[128 = 0]

pjmg: [ 95 167 139 177 139 144 111 133 149  61  99 114 127  96 117 142 140 129
  92 112  82 124 111 100]
cfgg: [136 121 111 134 126 145 141 142 130 159 132 148 121 145 129  87 139  95
 139 152 130 126 136 121]
drmf: [ 90  92  97 147  92 123 122 109 140  71 116  72 133 113 142 143 113 179
 132 102 141  79 128 103]
lhmt: [154 205 174 124 128 114 160 140 119 141 114 186  93 177  83 172 126  78
  77 199  86 147 124 153]
drmf: [144 137 174 133 136 126 142 109 148 148 117 121 127 133 116  84 129  93
 116 147 105 159 129 123]
tgmr: [191 124 167 190 160 135 153 128 140 221 153 141 179 150 168 112 128 109
 146 178 159 217 111  76]
pjmg: [ 82 143  78 147 113 114 148 106 143  82  86 146 125 140 172 129 106 160
 150 129 121 108  99 109]
lhmt: [112 152 130 125 107  92 135 122 147 114  85 135 118 131 146 187 107 149
  93 110 133 107  96 150]
cfgg: [177 100 157 119 151 156 104 148 109 163 178 124 141 112  98  85 151  98
 133 127 135 161 156 122]
pcjm: [137 134 136 189 109 153 129 147 135  95 132 114 124 133 100 131 139 111
  91 162 108 115 134  78]
lhmt: [153  71 135 153 107 150 105 135 140 118 146  88 139 103 116  76 137 120
 116 108 141 118 141  89]
tgmr: [121 141  98 118 131 154 125 166 113 140 137 159 105 136 106 118 153  93
 127 140 118 101 144 146]
drmf: [141 132 115 141 164 139 118 136 116 143 145 158 155 119 157 120 133 137
 160 122 139 170 115 112]
lhmt: [130 179 126 115 164 127 125 140 116 127 119 193 123 130 134 137 133 114
 132 130 105 161 109 147]
pcjm: [ 99 163 120 125 140 133 125 152 157 146  83 154 108 113 135 117 149  88
 101 102 108 109 108 160]
drmf: [159 131 116 113 161 135 107 141 100 130 154 182 142 120 139 114 130 132
 155 115 135 170 120 127]
pjmg: [ 97 143 119 163 116 126 146 119 156 114  94 115 126 133 146 131 124 130
 119 137 116 112 112 109]
tgmr: [116 114 170  93 107 105 146  98 142 152 120  66 114 134 104 134 121 124
 114 131 128 106 151 164]
pjmg: [180  99 143 140 126 137 109 158 120 164 159 131 143 121 122 136 136 119
 109 122 161 142 131 116]
pjmg: [128 142 114 151 146 144  91 143 120  61 128 155 137  94 130 127 133 144
 120  93 108 141 109 101]
tgmr: [128 171 167 185 143 143 158 141 154 176 115 116 132 146 119 145 149  84
  97 182 107 149 126 110]
drmf: [ 72 107 107 104 137 131 117 110 120 113 140  62 137 103 133 153 133 173
 165  94 138  96 152 149]
pjmg: [131 151 150 114 134 124 110 106 115  43 125 145 116 114  97 108 117 135
 118 119  79 147 126 118]
pcjm: [110 161 195 134 138 112 153  81 132 110 127  68 132 138  99 164 117 141
 119 166  92 153 145 127]
lhmt: [116  99 130 129 113 151 130 134 129 141 147  75 119 127  96 104 148 109
 127 141 127  94 167 126]
cfgg: [151 100 131 104 148 151 113 132  95 142 181 119 137 123 104  95 142 122
 162 134 134 147 164 128]
lhmt: [145 103 147 124 114 107 143  97 122 138 145  97 144 144 136 143 104 159
 143 145 151 143 135 117]
cfgg: [124 112 106 151 131 144 165 126 141 196 132 127 138 159 157  80 136 102
 168 172 145 136 136 109]
drmf: [161 133 121 181  91 121 136 137 149  92  97 175 121 146 140 112 108 117
  87 148 123 129  91  76]
drmf: [109 155 162 145 115 119 150 105 164 110  84 112 109 134 115 102 124 100
  95 145  87 123 119 123]
drmf: [ 89 159 138 151 149 134 152 125 151 170 110  98 134 132 141 148 144 115
 132 147 118 129 129 138]
pjmg: [134 128 130 161 140 149 116 138 143 116 122 135 137 109 132  85 141 109
 122 119 113 144 118  97]
pcjm: [129 145 171 159 132 132 135 116 137 117 130  93 135 127 107 144 130 124
 106 152 106 144 135 107]
tgmr: [154 125 170 175 139 124 147 112 150 171 130 105 160 135 150 126 122 125
 126 155 140 177 116  91]
cfgg: [142 110 110 140 105 151 101 161 122  88 136 138 111 113  99 108 141 112
  99 114 121  95 136 110]
pjmg: [178  72 106 181 107 142 147 133 162 187 121 155 151 146 180  24 123  94
 147 147 166 154 105  64]
pcjm: [166  78 102  88 131 128 103 147 109 167 157 156 139 116 147  98 129 132
 155  89 175 135 129 146]
tgmr: [128 100 146 123 107 122 109 113 136  88 126  86 127 104 111 120 121 145
 108  98 125 111 134 121]
pcjm: [ 99 145 109 112 119 118 144 114 124 107 113 135 112 144 129 139 119 138
 138 140 115 108 129 142]
tgmr: [157  92 119 136 129 138 120 133 122 148 152 132 146 125 142  96 128 130
 148 124 154 145 130 106]
lhmt: [130 156 109 156 126 153 141 155 126 124 123 172 109 152 113 107 143  87
 118 171 102 122 129 109]
drmf: [102 168 146 139 150 133 153 134 145 181 111 117 125 140 129 149 147  98
 122 155 114 132 131 150]
cfgg: [132 151 142 151 123 127 146 138 138 150 117 132 123 146 124 153 131 110
 105 158 124 129 123 125]
pjmg: [160 112  98 142 143 144  84 163 106 103 153 171 148  99 144 134 133 149
 132  88 150 145 111 105]
cfgg: [105 128 110  94 147 120 152  96 110 150 141 127 135 150 148 119 119 148
 191 148 133 143 142 146]
pcjm: [133 131 138  85 107 112 133 121 117 115 125 135 100 143  97 131 119 119
 113 135 117 107 141 159]
pcjm: [196 113 174  74  92  87 113 123 115 113 130 160 106 136  93 138  98 123
  77 113 137 134 120 157]
lhmt: [148  94 121 149 120 138 118 127 131 119 141 120 143 119 138  94 125 135
 137 121 141 136 127  93]
tgmr: [ 97 116 164 115 101  93 130  78 153  80  98  56 125 110 122 149 102 167
 107  99 118 106 126 137]
lhmt: [115 108 118 129 120 134 130 124 130 132 135  99 130 126 128 121 131 134
 139 127 137 110 141 125]
pcjm: [106 179 164  98 141  99 135 116 156 137  75 142 108 119 128 144 125 107
  93 105  99 132 103 180]
tgmr: [109 138 211 144 112  92 161  72 173 143  94  35 135 132 121 161 109 138
  92 144 115 135 128 132]
cfgg: [150 116 153 153 122 134 102 144 141 114 128 111 136 100 117 136 134 125
  87 101 131 129 120 111]
cfgg: [115 172 116 139 112 114 160 138 156 146  73 179 100 159 143 130 124  92
  98 153 112 112  97 142]
[ 82 207 127  63 157 119 118 126 112  69  94 183  82 119  94 138 135 109
 116 108  58 118 123 196] | drmf
[118 168 113 135 148 130 149 139 124 157 120 168 125 151 143 147 134 114
 141 158 122 141 119 138] | tgmr
[125  92 113 111 119  97 122  85 128  97 123 115 151 117 172 124  92 190
 165  91 155 141 109 117] | tgmr
[ 88 118  79 113 117 143 147 119 103 111 148 112 114 153 119 121 131 142
 175 161 124  90 163 129] | pcjm
[ 88 158 164  92 155 138 140 112 131 149 125  88 109 123  89 112 152  94
 134 139  86 123 162 174] | pjmg
[141  72 118 147 104 118 131 101 132 122 142  90 155 128 157 116 104 171
 153 123 166 131 127  88] | lhmt
[163  88 163 118 110 140  98 140 125 118 154  93 122 104  81 101 139 110
  94 107 129 116 153 125] | tgmr
[ 95  68  38  99 130 165 154 109  86 146 184 118 132 163 144  41 135 141
 252 172 149 106 184 110] | cfgg
[148 108 133  81 143 139  88 133  90  92 168 133 125 101  93 108 134 136
 141  95 121 136 152 144] | cfgg
[130 114 148 111 131 123 108 126 134 128 128 103 132 101 121 131 131 134
 115  90 133 126 129 145] | lhmt
[148 121 130 116 127 145 106 149 106 108 154 137 118 120  92 121 140 116
 116 125 119 122 147 129] | cfgg
[120 141  87 191 133 136 131 144 140 116 112 158 150 129 178 149 124 149
 136 131 141 137  92  82] | drmf
[ 71 131  46 139  86 128 154 126 136  81  90 148  99 157 151 121 116 142
 146 146 122  59 120 117] | cfgg
[108 158 114 143 124 114 136 125 145 104  89 156 122 131 152 146 117 136
 116 122 116 124  96 126] | pcjm
[152 115 136 129 137 135 157 104  98 154 174 123 143 167 121 108 120 132
 178 193 134 166 158 103] | lhmt
[152 138 129 149 113 118 117 147 144 110 101 168 123 122 137 134 120 119
  86 112 129 129  94 115] | pcjm
[163 113 133 120 108 123 122 134 120 119 135 149 119 136 114 115 119 120
 111 132 133 128 128 122] | drmf
[128 143 168 160 127 131 137 125 149 135 118  97 130 126 113 139 135 111
  96 145 112 134 129 115] | tgmr
[169 141 142 119 156 104 128 115 110 145 141 178 154 138 160 147 105 151
 150 131 146 194 101 125] | tgmr
[135 161 178 165 141 118 151 115 150 154 113 112 142 139 132 156 125 118
 105 159 116 164 115 114] | tgmr
[ 54 138 111 172 155 135 134  91 159  94  99  71 159  97 175 121 128 170
 167 104 111 134 113  96] | drmf
[178 128 188 149  86 112 126 137 149 117 112 121 110 134  87 142 119  98
  43 141 119 121 120 116] | lhmt
[136 117 157 133 102 121 142 115 147 133 116 101 117 137 109 110 123 109
 102 144 121 117 135 123] | drmf
[114 128 151  97 116  96 164  89 117 156 139  81 128 163 123 184 106 158
 146 165 143 123 150 157] | lhmt
[150 126 137 149 106 109 122 129 146 106 104 144 130 124 142 142 109 138
  92 113 136 130  97 110] | lhmt
[168 112 121 100 131 136  83 153  95  87 158 169 123 104 103 117 130 132
 118  92 129 134 130 131] | tgmr
[143 147 136 115 139  85 147  91 115 130 124 160 149 152 169 175  88 176
 155 141 146 177  98 131] | lhmt
[126 127 105 144 113 143 126 150 129 114 124 143 115 132 120 118 136 113
 115 135 123 103 129 116] | pcjm
[117 162 168 141 132 110 144 109 145 125 106 109 128 133 123 164 120 129
 103 142 108 141 118 133] | tgmr
[169 107 188 161 122 141 115 134 144 138 144  84 139 110  95 112 139 103
  84 132 124 146 140  99] | tgmr

cpbc: [112 145 153 171 128  77 155 118 137  28 127 127  94  80 147  92 122 108
 143  93 159 115 111 106]
lmcg: [117 131 118 124 140 104 154 120 130 105 146 125 146 101 128 117 130 115
 125  89 132 143 114 116]
dphs: [149 144 136 124 140 132 156 127 137 134 132 131 141 134 144 122 142 121
 113 134 137 138 126 134]
lmcg: [138 119 129 138 105 146 122 143 133 156 110 128 127 148 137 137 134 123
 133 132 116 114 111 156]
cpbc: [154 144 157 144 105 141 121 107 161 144  89 127  96 125 137  98 136 157
 117 157 133 127 127 131]
lfrq: [107 129 113 123 147 102 110  70 130 147 158 102 128 112  91 106 118 153
  89 128 142 173 145 107]
lfrq: [103 119 122 140 107 101 124 116 132  99 125 120 119 108 123 122 116 125
 134 103 130 122 116 132]
dphs: [168 146 142 139 141 100 171  79 168 140 118 106 161  75 121  78 140 128
  89  89 136 175  58  86]
cpbc: [ 92 138 123 147 148 109 132 112 127 102 160 124  90 106 125  87 136 134
 131  97 140 145 160 125]
cpbc: [122 140 129  83 111 136 149 146 135  93 111 158 134 125 152 147 128 137
 144 143 123 108 170 141]
lmcg: [123 126 129 121 129 144 105 131 123 139 123 134 111 133 118 128 125 147
 137 145 120 124 153 119]
dphs: [ 82 131 114 103 136 124 121 142 106  82 153 148 106 132 132 143 119 135
 149 136 133 114 201 138]
lmcg: [138 126 132 134 118 137 131 142 127 135 120 130 131 148 141 141 131 118
 130 139 128 115 120 150]
lmcg: [118 113 125 146 131 137  75  94 145 176 108 111  87  72  72  65 126 181
 142  87  95 159 111  62]
cpbc: [128 137 139 152 124 123 131 113 145 128 122 122 102 115 132  95 137 136
 124 117 134 136 123 130]
lfrq: [162 132 138 145 149 189 134 194 105 179 139 146 123 203 164 154 159  99
 144 163 121 103 140 176]
cpbc: [109 129 128 121 145 102 128 136 103  63 146 134 132 118 125 150 107 113
 140 134 146 113 144 104]
cpbc: [141 124 132 113 114 124 144 148 126 102 110 138 157 127 141 159 119 109
 139 131 125 106 105 127]
dphs: [ 96 139 124 102 126 135 133 155 107  83 147 155 109 164 157 161 125 126
 143 167 143  98 211 171]
dphs: [ 96 121 109 111 144  95 116  96 122 104 147 118 135  81  91 114 109 144
 126  96 127 153 133  80]
lfrq: [123 134 127 111 134 103 126  87 140 116 128 118 136  93 105 112 115 151
 108 126 135 153 131  91]
lmcg: [155 142 151 153 134 107 144 111 133 108 126 115 137 136 140 129 124 109
 101 154 160 129 100 127]
dphs: [ 97  96 108 109  92  87  78  94 110 104 120 105 153 133  90 185  73 135
 110 162 138 115 121 123]
lfrq: [140 148 145 110 151 111 127  89 139 105 123 126 127  91 108 106 117 158
 108 149 144 152 143  67]
lmcg: [130 135 124 140 148 100 192 153 123  79 154 132 163 109 158 127 141  72
 137  68 138 127  85 134]
lfrq: [132 124 122 120 131 153 124 148 123 154 128 137 129 143 130 134 137 129
 139 128 113 124 136 137]
dphs: [121 112 130 137  93 132 100 140 121 125 108 127 117 156 132 159 113 125
 138 156 127  96 127 158]
dphs: [107 137 138 133  92  85 143  96 154  64 107 125 113  90 138 110 114 135
 123 114 146 121 125 132]
lfrq: [117 100  93  99 110 177 117 172 121 198 125 143 145 151 126 150 145 130
 158  97  75 120 132 165]
cpbc: [121 130 127 150 136 127 121 112 134 147 140 116 107 124 120  99 137 136
 120 114 130 145 129 129]
lmcg: [121 108 102 118  80 135 145 140 143 166 116 126 158 147 145 148 137 112
 126  97 104 121  98 194]
lfrq: [115 125 144 163 107 117 126 155 124  71 112 137  92 121 149 126 122 110
 164 115 134  89 119 138]
[115 123 122 144 124 116 124 120 124 129 141 117 123 137 127 127 126 119
 120 122 136 130 124 147] | lfrq
[138 126 129 125 121 134 129 132 132 139 119 129 136 133 130 134 129 127
 127 131 123 125 118 132] | cpbc
[ 85 125  93 113 147 134 139 130 121 151 174 132 122 126 124 108 148 132
 132  81 113 154 170 153] | cpbc
[134 139 148 165 112 134 146 137 158 117 103 135  85  96 150  72 152 131
 153  83 118 122 107 131] | dphs
[138 139 139 128 125 103 128  86 138 120 127 111 136 132 122 130 115 136
  87 166 157 142 128 126] | lmcg
[105 126 137 122 107 104 116 120 141  62  95 139 100  64 115 106 108 152
 163 100 119 112 130  79] | lfrq
[127 127 136 120 113 129 129 143 134  96 101 143 119 102 132 126 123 134
 157 115 116 109 124 108] | lfrq
[129 129 137 161 144 123 101 103 126 146 138 108 101 130 107 104 126 140
 113 140 141 144 126 111] | cpbc
[140 127 138 139 126 148 120 151 122 135 118 135 117 148 138 137 132 123
 141 145 125 110 129 137] | lmcg
[133 102 119 142 129 154  87 148 109 176 123 121 126 148 106 143 124 128
 145 129 105 120 108 121] | dphs
[108 110  99 110  91 117 121  92 152 170 119 111 146 111 108 118 125 149
 108  95 107 152 111 150] | lmcg
[156 115 125 147 150 151 113 134 127 193 126 115 139 122 104 109 140 127
 131 101 104 148  78  96] | dphs
[121 129 114  79 117 147 143 149 128 129 124 152 148 137 142 154 132 134
 139 134 112 118 163 149] | cpbc
[108 120 123 139 117 118 119 127 127 113 128 125 113 118 124 122 122 129
 139 111 126 122 128 131] | lfrq
[157 134 142 116 122 148 148 160 132 120 103 148 142 134 151 144 135 117
 145 138 120 106 116 128] | lfrq
[142 129 141 177 141 140  85  85 140 197 131  96  85 139  98  81 137 158
  97 148 136 160 119 117] | cpbc
[154 151 153 144 154 116 142 110 128 110 138 120 128 140 137 124 128 120
  99 168 164 137 129 116] | lfrq
[101 107  92 101 158 118 128 154  83 116 174 130 172 140 113 177 113  96
 140 109 122 127 133 121] | cpbc
[154 120 138 127 124 130 113 134 118 130 110 124 151 142 121 161 111 119
 124 161 131 113 100 112] | cpbc
[135 132 130 127 122 121 148 134 127 116 131 129 145 146 147 147 129 108
 117 140 141 120 122 153] | lmcg

tp_rz: [124 116  98 148 125 123 199 126 107 124 154 126  93 102 145 122 154 115
 127 123 139 148 170 151]
tp_rz: [132 143 127 111 116 137  62 107 124 120 106 152 146 144 115 131 126 142
 137 136 147 124  96  95]
br_rf: [108 118 146 127 147 141 154 107 127 144 137 112 103 120 108 133 116 124
  75 131 111  89 119 148]
tp_rz: [120 129 114 101 118 156 117  99 132 111 135 126 122 139 120 153 125 140
 118 131 144 113 135 120]
br_rf: [144 113 135 142 113 122 117 103  79 121 128  86 138 105  56 142 119 139
  70  98 133 111 108  83]
lb_cr: [145 129  84 147 124 134  71 107 117  98 132 127 150 128 123 141 166 134
 114 126 157 118 120 112]
br_rf: [158 137 144 160 132 117 147 110 103 147  97 139 151 129 155 125 143 100
 105 168 149 102  87 114]
lb_cr: [105 118 144  66 144 148 138 119 166 146 142 138  95 119 133 102 137 177
 126 136 134 137 118 120]
pf_tt: [122 135 140 170 136 129 178 115 127 135 143 127 102 115 152 115 133  85
 118 137 106 124 145 164]
hg_zb: [ 99 132  84 107 156 136  54 160 180 116 139 169 125 147 172 117 151 155
 182 125 134 138 145 179]
br_rf: [110 128 123 110 144 128 115 160 161 132 134 146 122 135 162 118 123 143
 172 121 124 142 147 165]
lb_cr: [130 132 134 133 152 147 115 111 155 129 141 136 122 116 183 111 152 140
 136 138 149 117 121 153]
br_rf: [144 144  95 188 122 118 121 148 130 100 136 133 148 137 175 138 143  80
 171 126 123 143 166 168]
pf_tt: [133 133  74 117 113 100  81 163 126 118 102 164 156 161 104 130 158 129
 150 148 130 155 119  98]
tp_rz: [114 139 146 156 134 108 121 128 118 147 126 158  99 106 121  78 134 115
 141 121 108 154 116 134]
tp_rz: [154 115 145 165 137  95 108 149  77 143 105 112 159 103 122 124 114 138
 121  97 152 114 101 124]
br_rf: [136 120 105  79 120 142 145 127 153 118 138 128 129 133 142 131 158 163
 138 145 154 150 137  98]
lb_cr: [108 116 123  91 131 133 121 147 148 126 143 120 116 129 109 129 116 159
 138 106 118 141 146 133]
tp_rz: [126 134 144 120 106 132 102  96  77 130 102 138 131 129  91 146  90 134
 118 115 151 109 104  98]
tp_rz: [140 121 148 183 132  93  89 118  37 147 104 136 130  77 103 103 111 141
 118  77 167 118  92 122]
hg_zb: [121 107  83 131 145 145 114 115 115 108 152 110 122 114 135 157 146 152
 102 106 164  94 149 160]
lb_cr: [126 128 177 105 137 150 108 114 149 133 140 110 122 109 141 113 102 163
 140 102 133 127 118 127]
br_rf: [154 136 129 136 107 144 103 104 156  92 155  88 145 124  99 125 154 126
 114 122 107 152 130  79]
hn_bd: [107 116 138  95 139 130 178 146 144 149 126 122 114 145 122 144 105 127
 110 144 106 110 136 147]
hn_bd: [132 112 150 112 108 113 174 137 111 134 138  94 115 107  71 119 112 141
 111 103 107 159 137  87]
hn_bd: [119 126 135 128 127 140 114  91 109 127 136 126 106 108  99 120 129 141
 100 114 136 118 114 114]
hg_zb: [129 115 134 152 139 126 141 128 135 122 159  87 117 103 104 118 138 126
  95 103 101 128 140 136]
pf_tt: [156 148 125 178 122 139 108 117 156  95 145 104 156 137 155 135 148  85
 134 137 107 130 140 134]
br_rf: [119 128  62 159 104 131 170 120 100  93 154 132 104 128 132 158 147  90
 139 120 134 144 195 156]
hg_zb: [152 152 170 183 139 139 108 124 147 123 112 105 175 156 171 158  93  69
 125 146 101  76 113 165]
pf_tt: [ 99 127  64 138 115 107 173 145 120 122 138 159  91 143  94 126 161  89
 122 149  95 159 167 140]
hn_bd: [126 143 156 134 136 156  98  95 168 118 150 120 118 120 140 107 136 127
 125 129 110 127 117 128]
hn_bd: [118 124  82 105 104 119 148 110 100 128 117 156 108 140  74 130 161 125
  96 158 134 141 120  82]
hg_zb: [166 121 172 110 132 145 144 119 143 133 120  83 169 129 153 148 115 147
 108 140 149  99 101 101]
lb_cr: [112 127  96 103 136 138  91 125 147 122 128 151 125 145 125 132 149 146
 126 142 136 120 122 131]
pf_tt: [137 124 142 146 159 109  64 148 133 145 113 133 153 118 136 101 138 150
 125 118 134 113  85 135]
lb_cr: [124 131 119 132 152 151 128 109 153 128 138 139 120 129 182 128 152 127
 124 150 147 102 127 164]
hn_bd: [149 142  97 123  81 159 116  89 145  72 148  93 150 158  84 173 143 101
 106 142 109 137 151  72]
pf_tt: [124 165 159 146 131 157 106  97 164 125 121 154 129 153 178 127 114  85
 151 161 110 110 117 154]
pf_tt: [124 123 160 162 152 122 111 129 137 138 139  94 127 114  94 114 118 114
  83 110  82 103 109 143]
tp_rz: [144 119 104 121 106 121 165 125 102 120 127 122 131 123 118 139 145 132
 123 133 152 145 140  97]
pf_tt: [120 139 143 120 133 131 121 112 121 147 107 163 119 133 142 115 124 127
 131 149 140 117 101 128]
hg_zb: [145 135 103 110 102 124 119 104 134 116 129 145 125 126  91  97 188 139
 116 158 131 174 106  49]
br_rf: [129 132 113 100 127 123 163 140 125 147 101 175 128 145 181 128 140 132
 161 170 166 134 124 132]
lb_cr: [131 138 126 161 107 119 166 124 102 121 131 132 115 121 131 128 120  90
 145 123 119 150 155 133]
hg_zb: [ 90 136  83  46 114 134  80 117 158 131 119 201  93 153  83  93 172 173
 142 164 131 174 105  72]
hn_bd: [114 137  87 101 104 138 107 118 134 107 129 154 119 151 104 139 143 130
 142 140 129 150 142 105]
lb_cr: [166 121 139 176 124  94 105 164 102 120 119  87 177 115 111 133 117 119
 130  94 121 134 123 115]
hn_bd: [114 125 152  88 106 137 181 118 142 134 140 111 100 132  77 124 111 128
 108 134  90 151 138  91]
br_rf: [139 121 135 151 126 136 154  99 104 125 129  91 135 126  97 157 121 104
  63 133 120  85 118 121]
tp_rz: [120 120 126 124 179  99 147 162 165 178 118 174 111 116 178  59 191 143
 128 175 128 140  90 151]
pf_tt: [147 132  67 123 112 122  81 150 144  93 129 140 162 149 141 140 168 138
 166 134 149 159 145 108]
hg_zb: [148 123 136 140 122 115 154 138 117 128 132 113 135 110 137 118 134 130
 138 118 136 149 135 116]
tp_rz: [110 115 143 137 145 122 124 104  99 148 139 131  88  83  97  89 137 154
  95 101 135 126 107 126]
lb_cr: [134 131 143 114 132 123  84 129 131 138 106 135 149 138 110 122 124 143
 119 136 129 118  88 101]
hn_bd: [153 126 147 151 136 110 153 165 140 135 123 106 158 129 162 128 122 112
 145 130 117 132 133 142]
hn_bd: [153 160 161 164 105 153  88  73 126 101 135 123 136 114 145 116 125 108
 148 119 135 139 118 102]
hg_zb: [117 143 151 158 110 110 162 123 104 141 119 140 104 127  93 111 107  79
 123 132  83 146 130 123]
pf_tt: [109 131 144 114 156 128  56 148 159 141 118 142 138 141 128 116 112 150
 138 120 113 110 101 150]
tp_rz: [140 130 151 110  94 111 142 117  75 143  90 135 139 133  76 138  96 129
 116 132 139 133  99  66]
hg_zb: [129 145 141  94 150 151  69 140 212 126 125 145 154 162 181 117 141 145
 162 161 118 125 106 137]
lb_cr: [164 147 189 165 125 156 122  59 106 128 121 109 143 102 164 124 118 115
 106 133 160  93  87 108]
hg_zb: [109 129 133 132 113 119 145 115  83 140 111 139 109 132  77 141  96 108
 103 124 115 115 123 121]
br_rf: [144 128 133 117 119 114 100 178 126 123  98 115 185 164 136 174  77 128
 164 116 130 115 134 135]
pf_tt: [102 118 121 100 123 114 182 176 130 140 128 136 109 141 131 141  93 126
 165 117 111 150 173 161]
hn_bd: [146 109 159 152 136  97 120 156 108 136 144  92 130  73 108  86 125 163
 139  66 128 165 126 114]
[109 142 129 143 144 144  98 124 168 120 144 135 118 141 144 123 129 108
 135 132  95 118 137 167] | pf_tt
[182 119 147 120  97  92 116 181 106 123  93  83 208 145  93 159  94 139
 143 110 131 145 112  63] | pf_tt
[141 104 154  87 122 120 209 114 112 160 121 103 115 110  82 115 141 152
  64 153 132 129  96  64] | lb_cr
[142 112 117 160 141 119 157 124  87 136 120 108 140 118 133 154 130 115
  84 130 151  82 122 148] | br_rf
[149 125 119 132 147 107 115 140 143 144 121 148 139 113 151  81 189 148
 127 154 146 149  92 104] | lb_cr
[124 143 153 116 104 149 172  69 112 134 133 150  85 106 130 101 136 124
 127 145 143 152 122  93] | lb_cr
[129 153 142 153 127 131  84 117 122 129 101 155 147 151 145 137 106  96
 143 143 124 104 106 141] | lb_cr
[173 133 106 196 114  99 162 157 121 106 135 102 164 124 155 131 158  77
 145 132 116 157 157 129] | pf_tt
[136 142 113 106 118 144 144 131 173 114 134 140 137 154 171 133 149 119
 161 164 128 150 146 123] | br_rf
[162 152 132 163 104  94 118 129  99 139  77 157 169 154 113 121 141  79
 123 176 120 135  81  77] | pf_tt
[140 112 100 101 116 125 133 129 111 118 132 121 133 117 116 134 149 165
 127 119 165 145 133  94] | br_rf
[127 125 122 164 129  96  88 158 123 122 135 112 136 118  74 107 132 118
 121  96  84 151 127 122] | hg_zb
[159 153 192 178 119 138 113  87 100 130 108 117 152 116 154 128  93  95
 129 124 138 103  96 119] | lb_cr
[150 132  90 185 139 125  65 134 137  94 142 110 164 130 143 139 163 109
 125 117 128 115 134 148] | hg_zb
[103 133 127 126 137 162 147  87 125 128 132 134 103 141 140 161 110 106
  96 146 130  74 135 167] | hg_zb
[140 130 104 110 129 127 124 138 146 127 116 147 147 147 156 131 157 135
 140 161 148 132 119 117] | tp_rz
[130 120  93 129 111 146 160 101 124  98 162 105 108 115 115 142 156 127
 109 121 136 140 164 117] | pf_tt
[135  95  86 141 141 124 117 129 132 103 180  77 117  83  87 111 186 168
  85  85 130 146 147 115] | hg_zb
[137 122 144 113 117 145 159  88 117 126 145 110 107  99 118 117 140 149
 106 123 149 137 125  93] | lb_cr
[141 131  95 170  88 115 172 113  72 104 132 117 124 123  94 153 132  82
 116 121 127 144 162 110] | lb_cr
[103 135 122 107 121 161 152  90 138 121 145 142  90 131 136 136 126 124
 126 139 130 123 148 141] | pf_tt
[107 154 120 117 123 142  90 119 158 123 114 170 125 168 131 131 124 103
 146 161 104 125 121 135] | pf_tt
[112 128 151 127 122 114 127 127  84 151  99 143 120 130  90 134  83 122
 118 117 124 111 109 125] | br_rf
[117 136 140 108 116 169 130  77 141 112 146 115 109 131 115 145 117 128
 105 132 125 111 132 116] | pf_tt
[136 130 146 147 160 143 120 119 178 130 146 105 136 127 155 115 154 118
  97 149 105 101 110 148] | hn_bd
[135 103 145 145 168 110 128 159 120 149 139 110 129  83 168 100 132 169
 137  88 157 122 124 167] | pf_tt
[147 149 152 153 115 111 131 147 111 137  93 148 159 147 166 137  95  93
 173 140 132 131 122 136] | hg_zb
[121 131 130 119 117  96 103 168 101 143  95 159 140 140 111 124  96 134
 169 114 129 149 121 122] | hg_zb
